[ 128 -102 -120  388 -180 -201  -14  165    9 -212   44   92 -339   84
 -230   25 -212  261  409  102   90  -85 -362 -276   85  -78  119 -590
  228   71 -256 -110  194 -104  132 -239  209 -125  352  248 -117   69]
X
[ -49 -115  157  -83  260  129  190  283  171  309   77 -127 -272 -259
 -308  -64  334  -68 -285   31  367 -282 -131 -141  232   18   34 -156
  154  212  -43  -84  -95  124  -72   15  205  -30  218   73 -298  190]
Q
[ -79 -217   31 -231  223  -91   69 -108  144  259  144 -245 -634 -290
  181  -55  249  -94 -194   71  232  -52   50 -282  236 -173  244 -124
  163   85   26  237 -208  -29 -151 -240   12  -89   -8  -88  -79  373]
U
[ -67 -119 -306  -95  179   29 -155 -349  142 -247  270 -308  203   17
   39 -291 -228  -42 -482   15  -83  -43 -326  -88  -41 -153   35  514
 -271  132    4  -53   27  -24 -293  -17  146  -83  -22  -79 -176  281]
D
[ 149   55 -114  246   -8 -296  -15  -43   18 -197  100  -95 -602   53
 -231   80 -240  287  425  192   78  -14 -346 -491    7  -83  138 -590
  195   30 -341  -88  187 -259  111 -319  142 -147  252  103 -132  112]
L
[  28    8  155  -30   12   37  267 -261   24   90 -190  447  539 -235
  376  -66   11 -452   65  369  501 -324  -28 -333 -562 -175 -196 -259
  495  299 -412 -583  241 -246   50   75 -185   22  159 -156 -339 -113]
N
[ -44  -99 -258 -158  156  -59  -99 -198   87 -119  318 -356  114   15
   22 -222  -84  -31 -405  104  -89   -5 -334  -21  -75  -41    3  410
 -141  154  -52  -17  -49 -143 -311  -50   42 -145    7 -160 -134  271]
L
[  69   85   44  244  182   56 -180  198   88 -268  201  159  507  -37
 -260    8   84  299  459 -114 -359  673  168  278 -103  145   64 -194
  248   25 -416 -172    2 -132  287  -49 -227  238  152 -104   -5  -66]
T
[ -96  -43 -169 -115  191   12  -73 -336  171 -103  236 -263   99   49
   42 -328 -105    9 -565   20   -9 -246 -400  -29 -154 -101  -25  450
 -236  126   25  -52  -49 -130 -401 -100   45 -168   30  -48 -178  259]
C
[ -20 -183  -49 -275  244  -62  -89  249  168  180  129 -381 -383 -220
 -112   78  231 -131 -165  -42  145 -139  -24  -70  323 -108  202 -130
  207  -10   58  303 -131  149 -137   23  148   42   76   73 -329  312]
D
[  15   -8  251  -56  283   66   22 -390  345   87   49  -46  539 -267
  115  -42  232 -423 -202  339  370 -250 -324 -108 -265  295  -18  -75
  628  155 -109 -374   -2 -254  -10  -16 -336   35  244 -225  -70  175]
U
[-165   57  -58  -87  183 -309 -102 -265   14  -69  243  224 -126  252
 -124 -263  -49  -15  -64 -206 -132  310 -133 -191 -321  -12  127 -170
 -235  -97  -91   20  329 -184  126  -48  283  -59 -388 -426  224   40]
Q
[  -4 -143 -241  -75  151   16  -55 -183   69  -57  250 -202  131  -49
    4 -224 -195  -24 -441   87   76  -96 -272 -117  -76  -81  -62  423
 -117  235  -14 -126   45 -118 -347  -16   77 -163   45  -86 -191  250]
T
[-124   27  -18  -80  196 -269 -131 -290   61  -50  216  275  -54  247
 -211 -246  -81   -7  -62 -133  -13  276  -58 -240 -318  -25   99 -177
 -159  -37  -97  -58  319 -197  156  -65  287  -11 -365 -499  260  -17]
U
[  17  302   27  319 -113   -5 -189  107  147  -79  -24  -57  292   52
 -110 -205   48  356  165 -112 -321  281 -160  116   10 -168 -133   83
  471   -1 -141  235 -171  128  -84   56 -218   73  176  158 -240   10]
D
[-137 -164  -16 -101  318  -89   69  143  185  349   29 -402 -478 -207
 -243    4  334   -4 -169  -45  148 -152  -52 -274  274 -112  204 -309
   -6   58  -36  227 -145  152  -19  -55  218   44   95  111 -172  194]
C
[-163   36  -43  -60  228 -302 -112 -330   27  -54  228  168 -102  210
 -132 -274 -134   16 -112 -165  -60  309 -144 -216 -327  -43   90 -211
 -184  -46  -60  -35  342 -184  168 -136  308  -63 -349 -460  263  -28]
D
[-155 -246   75 -127  260 -259  -96  -77   91 -110  238 -469 -659 -403
  307   20  203  -23 -182  -21 -106  -80  -95 -469  126 -222  460 -157
 -138  -10   13  265 -115  121  -92 -322  235 -219  -29 -113 -202  301]
T
[ -60 -429 -141    5  255 -335  281  164  114  288  131 -392 -400 -432
  126   -7  202 -172 -343   93  102  -40  -56 -339  250 -209  314 -205
  155   60  104  254  -14  193  150 -188  192 -128   21   36 -112  138]
Q
[  56  -39 -107  325 -156 -265  -35  115    9 -357   51   94 -425   83
 -123   19 -225  252  446   65   25  -77 -425 -451   16 -101  164 -534
   38    8 -322 -117  177 -102  116 -224  191 -124  296  216 -149  139]
N
[-137   61    4  -52  191 -282  -91 -310   19  -55  196  282  -79  242
 -124 -303  -74   21  -65 -163  -35  274 -126 -226 -307  -16  120 -210
 -195  -51 -114   -7  327 -209  134  -62  322  -75 -395 -464  233   19]
L
[ 195   96  -51  -57  136  -45   66  -58  203  203 -179   28  811 -198
  591  -75  184 -352   30  409  186 -157 -130   25 -129  178  -64  153
  800  142 -216 -246   -1 -112   32  172 -403  148  228   89 -302  105]
Q
[  22 -126  -45 -126  321  -30  186  177   42  476   71 -289 -402 -373
 -106  -66  408 -104 -217  101  325  -96  108 -295   93 -243   54  -10
  229  117   41   28 -143  -79 -128  -52    7 -132    8  -28 -116   43]
W
[-159   62  -59  -61  227 -307  -87 -349   42  -33  224  147 -113  236
 -125 -272  -73  -55 -131 -209  -80  294 -160 -206 -351  -36   51 -138
 -215  -84  -68   16  326 -199  133 -100  278  -67 -401 -486  237   -7]
N
[ -64 -172 -223   32   88  -22 -145 -277  126 -241  272 -259   55   55
   65 -247 -134  -56 -445  -56  -88 -209 -531  -89  -58 -202   37  384
 -326  109   12  -61   29  -21 -353  -52  195 -147   62  -46 -193  276]
N
[  21   73 -157  394  -53  126 -233  225  -13  -64  -74  271  399  143
  -56  210  -93  187  449 -131 -194  202  228  286 -175 -116  -53 -230
  603  -39 -310  -26  -33   93  242  -58  -47  393  279  191 -266 -206]
D
[ -66 -133 -292  -84  174  -36  -62 -200   67 -179  253 -392  267  -55
   32 -269 -175   -1 -554   18  -26  -44 -300   15  -82 -112  -47  492
 -183  167    7  -73  -38  -77 -309  -35  -79 -114   27  -95 -206  219]
D
[ -71  336   74  242   42  349 -359  222  -22 -252  -18  353  590  100
 -462  192   20  318  625  -59 -125  376  406   37 -279  110 -246 -158
  317   91 -697 -324  -82  108  -43  102  -45  480  299   26 -497  -79]
G
[   1  288  314 -471  265  478 -141  -33  -88  -33 -190  390  171 -139
  155    0  264  201   36  174  363 -351  692   75   13  244  147   22
   16  309 -391 -325  280  -49   93  308 -252  340    0 -209 -246   33]
Q
[-119   41  -19  -32  195 -296  -57 -283  -10  -14  244  174 -157  240
 -117 -220 -122    5  -68 -165  -46  294  -31 -305 -297  -15  106 -223
 -203  -50  -75   24  301 -202  134  -92  323 -117 -392 -462  215   -1]
C
[  16 -277   61  -93   87  -51   79 -167   92  328   -1 -417 -552 -286
   44  -44  167   36 -149  136  115 -251   28 -570  201 -169  313 -383
  389  379   50  204 -108  173   41  -65  132   23  149   32 -100   41]
U
[  63 -123  -39 -127  265   18  -19 -268   60  306  122 -359 -635 -260
   36  -46   97   22 -178   51  305 -127  -18 -340   19  -99  107  -72
  311  258  -20    2 -100  -91 -185 -334   15  -44  119  -51 -143   84]
T
[  73 -279   12  -64  209 -271  152  226  127  369  110 -535 -564 -252
 -129    0  220 -188 -265   91  108  -43  -86 -311  237 -101  149 -129
   90   -9   23  360 -199   77  -51 -320  115 -281  -53 -175 -157  154]
N
[ 105  271  271 -365  328  404  -52   79   47  236  -32  444  212 -198
 -311    5  308  117 -150  190  346  -78  834 -268  -86  392  -14  179
  290   50 -412 -336  233  -72  199  290 -271  164  209 -397 -254   16]
G
[ -95  -68 -219  -72  122  -56  -92 -338  184 -113  267 -259  276   89
  -75 -274 -143  -32 -483  109  -32  -78 -378  -65 -101  -45  -98  438
 -170  184   -3  -71   50 -102 -293  -34    3 -169   73 -166 -159  216]
G
[ 127  241 -138  282 -187  129 -155  429  -70  168 -160  398  400  248
  -65   66  -11  232  447 -244 -189  416  105  469  103   44 -352 -101
  479  -49 -416   37  -24  105   73   28  -81  352  298  198 -280  -11]
T
[ 101   20  -85  269 -165 -189  -50   62   18 -254   50  104 -372  148
 -132   20 -164  276  481   85   62  -22 -360 -257   72  -27   54 -486
  237   26 -281 -120  168 -115   44 -255  163  -73  312  193 -130  137]
N
[ -38 -104 -302  -13  105  -69  -50 -262  125    7  231 -299  209   48
  -27 -317 -150  -33 -438  151  -29   16 -337 -170  -90 -158  -90  434
  -58  180   16  -22  -42  -93 -349   13   -4 -223   20 -112 -127  239]
G
[  57  176  394 -291  372   70   59 -112  231  -21   87  -84  284 -245
  -35   31  305 -147  139  403  287 -293   63  -68 -195  607   62 -338
  311  215 -294 -473   77 -421   86  -38 -280   22  170 -219  -74  145]
X
[ 157  107  437 -234  -65  156   -4 -219  258   97  121  391  585  -62
  182 -126  343 -354   57  300  257 -263   58 -100 -288  468  100 -373
  612  307 -237 -692   49 -424  -76   53 -106  134  146 -489  -97  107]
X
[  50  123  131  232 -238  145 -114  265  -61 -286   63  468  172   11
   23   38  -43  265  495 -240 -154   87  210  160 -171   -3  -84 -315
  360  149 -441 -117  197  102   79   72  -28  364  309  214 -298 -106]
G
[  32  131  236 -140   66   64   85 -394  161   67  -24  351  432 -212
  612 -253  158 -316 -252   73  390 -560 -112  -33 -241  287   70 -114
  247  216  -59 -363  174 -298 -240  104 -169  125  131  -11 -216  236]
L
[ -99 -104 -310   14  175  -28 -102 -177  154 -192  263 -314  312  -34
   66 -247 -141  -59 -505   48 -159  -29 -493  -49 -104 -194  -50  527
 -162   84  -97   -2  -30  -10 -229  -17   40 -144  133  -46 -268  281]
D
[ -50  -79 -238   10  214  -22  -59 -267  174 -253  289 -337  318  -72
   97 -281 -214    7 -545   95  -18  -54 -469    0  -72  -89  -82  529
 -141  172  -62 -177   33  -42 -280  -45   37 -127  173   -2 -220  254]
D
[-147   29  -30  -45  212 -324 -114 -294   -1 -116  210  220  -85  226
 -122 -239 -122    6  -57 -171  -85  298 -114 -281 -308  -35  124 -209
 -237  -72  -72   42  309 -166  195  -75  287  -61 -422 -478  249   15]
U
[ -45 -230   60 -328  131  260  -50  -84  192  195  -78 -145 -484 -108
  -94  -90  224  -30 -222  -28  296 -586  146 -118  204  -99  168  -58
  198  241  -43  -36   88  308  -74   -7  301  296   94   90 -165   99]
N
[ -38 -232 -197  -26  311 -116 -105 -264   32 -271  362 -315  206 -108
   -1 -134 -141  -62 -405  136  -35   95 -402 -270 -154  -65   67  379
 -219  103  -87  -98  -60 -210 -294 -161   24 -311    7 -237 -205  270]
W
[  74  106  -31 -362   -7  205  153 -210   -5   25  -34  125  686   15
  197 -189  102 -388  -91  267  196 -163 -143  -68 -511  319 -214  185
  401  213 -303 -438  -95 -246 -211  317 -300  122  -42 -206 -162  138]
T
[ -15  179  -32  342  -97  128 -209  405   75 -109 -170  261  323   15
   99  123   90  290  306 -121 -168  -54  -46  357   59    6   93 -413
  661  -10 -246   32 -137   86  188  -60 -153  426  335  281 -309   55]
U
[ 119   37  240 -332  211  448  -21  -38  -88  209 -202  578  314  -62
  -91  -82  367  135   32  280  302  -87  843  -16  154  243  235    2
  -20   54 -209 -170   63   -9  153  145 -135  114 -115 -390  -43   47]
L
[ -40 -104 -190   46  237  -61  -68 -170  175  -92  295 -307  176  -35
  -15 -211 -188   20 -508   35  -27  -28 -443 -127  -58 -126  -76  441
 -104  136  -61  -94  -19 -115 -321  -53   73 -190  141  -51 -242  285]
C
[-120   15  -41  -10  188 -342 -103 -311   26 -103  248  189 -124  183
 -109 -255  -51  -19  -93 -156  -77  295 -149 -261 -298  -60  159 -231
 -130  -88  -46   16  350 -197  175 -131  282  -99 -391 -472  279  -28]
W
[-119   32   23  -43  285 -354  -99 -310   31  -14  272  125  -99  200
 -102 -243  -45   16 -130 -218  -84  317 -148 -241 -323   13  139 -253
 -119  -91  -45   34  298 -240  129 -112  240  -89 -413 -521  237   21]
C
[-144   52  429 -135  340  138  129 -278  303  -55  -50    7  617 -343
  205  -71  360 -344 -276  108  275 -265   20  198 -342  271   39  -45
  313  132 -321 -486  190 -403  -39   49 -345  162  -36 -376  -72  108]
N
[ 134  -13 -138  285  -63 -347   12   80  -13 -173   78  -64 -377   27
 -164   48 -246  295  361  123   12   82 -398 -375   39  -59   -1 -497
  173   31 -294 -140  192 -112   45 -302  149 -128  287  148 -140  108]
T
[-104 -149  -53  514 -217  115 -191  706  -44 -339  -18  451  561  122
  -66   44  -36  122  424 -258 -363  264 -204  254  -78 -102   69 -126
   61   -9 -437 -129  -48  149  177  128  160  182  249  232 -175   17]
Q
[ 201  194  455 -135  350  510   58  151   70  317 -136  326  203 -183
 -200   72  214  111  -31  283  349  -82  869 -196  136  376  -22  212
  196  117 -361 -441   49 -140   40  182   16  -54  120 -307 -230   82]
T
[  30   41  -57  501  -69   97 -198  484  -14 -374  -75  190  456   17
  364   51   92  295  476 -255 -378  250   29  591   -3 -118  211 -345
  768 -154 -409  189 -100   91   70  200 -152  314  245  506 -282  159]
W
[ 170  129  411 -102  361  244   47  -39   49   98 -189  147  175 -328
   26  -39   93  151  -88  243  232 -186  659 -434   62  268  232 -148
  243  211 -353 -415  272  -71  206  214  -72   79   53 -237 -219   39]
Q
[-128   48   45  -38  157 -289 -109 -305   36  -11  220  260  -69  285
 -170 -281  -44   37 -110 -215  -92  293 -168 -163 -286   70   86 -240
 -145  -73  -54   30  325 -160   96  -65  300  -72 -408 -529  265   52]
T
[-119   -7    7  -64  206 -291  -69 -303   15  -37  206  160 -150  194
 -164 -279  -39   -7  -98 -180  -80  237  -92 -239 -304    5  115 -244
 -188  -85  -70    6  312 -179  158  -98  288  -86 -428 -484  275   14]
X
[  33  206  171 -492  222  372   54 -149  -24  284 -193   76  -82 -110
  -22    1  392   75  -45  328  285 -403  878 -223   86  355   98   64
  -27   88 -291 -185  118   49   24  -15  -16  219 -112 -316 -120   71]
C
[  97  171  256 -295   88  229   30 -324  214   80   45  211  665  -42
   24 -185  400 -338 -132  141  254 -222   56  177 -291  416  -89  131
  186  134 -197 -468  -48 -413 -210   32 -436  204  -43 -450  -51  114]
U
[ -50 -114 -215  -70   92  -32  -55 -231   49 -148  279 -328  151  -21
   18 -133  -96  -83 -328   86  -34   -8 -422  -13  -86  -93  -86  404
 -125  213  -75  -51   43 -121 -330  -17  -34 -128   53 -107 -185  217]
Q
[  38  278   67 -158  118   37  165 -263  213  174 -124  212  715 -305
  430 -136  102 -537  -88  288  252 -244  -99 -184 -455 -126 -166  -78
  475  302 -308 -432  210 -264   40  309 -313  205  100  -86 -379  -20]
Q
[ 125  -61 -285  485 -194 -164  -71  465  -60  -77   42  140  292   70
  -67 -145   73  374  220 -146 -515  474  183  176   68  -74  136 -109
  257 -259 -305  420 -194  180  134 -131 -188   -1  263  209 -187   73]
U
[ -24  272   69  210 -156  276 -230  361  202 -380  -26  215  517   84
  -64  -94   78  189  307 -248 -398  259   22  491   31 -183  -58   -8
  289  -48 -463  -20 -155  133 -115  227   21  309  297  363 -431  123]
W
[ -99   66  237 -120  175   71   83 -405   -8 -422  -47  228  626 -186
  421 -236   14 -327 -226  -39  258 -454 -315 -179 -599  101  -60 -102
    4  172 -306 -728  263 -138   19  189 -157  216  -48 -215 -166   58]
U
[ -10   28  101 -315  297  -12  192    7  197  514  -27 -147 -559 -254
 -146 -124  339  -83 -267  106  277 -335  113 -419  170 -238   45  -97
   80   94   40  186 -140   -1 -157  -90  195  -78  -70  -56 -297  194]
U
[  42  277  321 -194  294   50  199   -7  386  297 -143  350  398 -247
  267 -190  266 -305 -213  148  501 -469  -12   49 -181  257 -208   10
  553  120 -304 -323  132 -252   29   87 -350  160  236   45 -322  166]
W
[ -99 -115 -281  -25  262  -37  -84 -301  122 -240  279 -432  153  -46
  111 -280 -180   12 -443    5 -147  -61 -529  -35 -100 -117  -26  469
 -253  150 -106   19  -11 -126 -311 -136   29 -147   35  -17 -216  337]
D
[  81  302  385 -441  369  363   58 -162   45  305 -111  161   59 -269
 -159  -26  379  126 -221  192  343 -137  899 -328  105  521   63   99
  235  157 -211 -347  172  -86  221  158 -213  205   -3 -452  -43  -29]
W
[  37   28  -89  291  -71 -228  -60   43    1 -298    3   74 -396   37
 -164   12 -227  290  402  103  105  -47 -411 -390   31 -189   84 -528
   92   32 -301 -240  209  -79  115 -249  230  -54  271  185 -115   82]
L
[ -96 -150 -250 -114  226    0 -105 -329   92 -169  328 -477  158  -25
  114 -228  -78  -41 -482   99 -116  -44 -402  -42  -65  -68  -21  516
 -199  199   -6  -14    9  -47 -338  -29   64 -174   25 -128 -132  278]
G
[  32   -7  -90 -277  284  -94  113  -20  137  428  107 -207 -484 -202
  -90  -32  375  -54 -237   91  314 -228   37 -237   37 -111   87  -26
  290  -37   54  236 -118  -49 -195 -120   25  -80  112   56 -297  123]
C
[  99  -66 -134  278  -86 -216  -27  116  -38 -290   53   98 -358   30
  -95   -8 -216  230  408   93   99  -80 -496 -397    6 -157   98 -534
  154   97 -335 -280  213  -85   84 -224  166  -59  322  225 -200  140]
Q
[  12    1  205  295  157 -139 -178  330  347  185   57  100  257  -95
  -53   19  253  243  213  -92 -288  438  164  126   -3 -236   89 -207
  699  -68 -345  120 -188   41   26  151 -182  155  377  140 -253   30]
G
[-140   47  -26  -66  173 -357 -103 -281    8  -68  277  135 -116  228
 -149 -270  -55   -4  -88 -157  -81  386 -156 -249 -301   30   89 -198
 -113  -61  -78   43  264 -239   83 -105  229 -123 -404 -504  278   35]
W
[ 136  113 -172  229  -98 -236  -23   -1  -43 -252   68  184 -393   44
 -152   87 -229  236  483  155  171  -10 -223 -390  -58 -109   80 -531
  211   21 -301 -171  277 -172  149 -218  151    2  239  152 -154    3]
L
[-132   54  -23  -36  219 -270  -69 -300   34  -39  216  276 -103  255
 -206 -236  -79  -19 -105 -198  -24  219 -163 -179 -320    4   78 -202
 -245 -104 -124  -19  343 -252  154  -90  292  -48 -376 -479  215   27]
L
[-123   34   93  -48  232  -80  231  178  144  617  -93 -121 -473 -306
 -258 -135  337   77 -309   -9  295  -87   29 -246   77 -198  -80  -76
  274   76  -56  360 -107  -16 -104   -4 -147 -161   87   46 -194  114]
T
[ -35 -137 -275  -18  126    8 -168 -228   84 -254  289 -287  192    2
   71 -184 -216   21 -381   45 -118  -55 -387  -58  -33 -102   -2  402
 -222  196  -51 -121   64   20 -300  -13  187  -80   99  -34 -203  263]
T
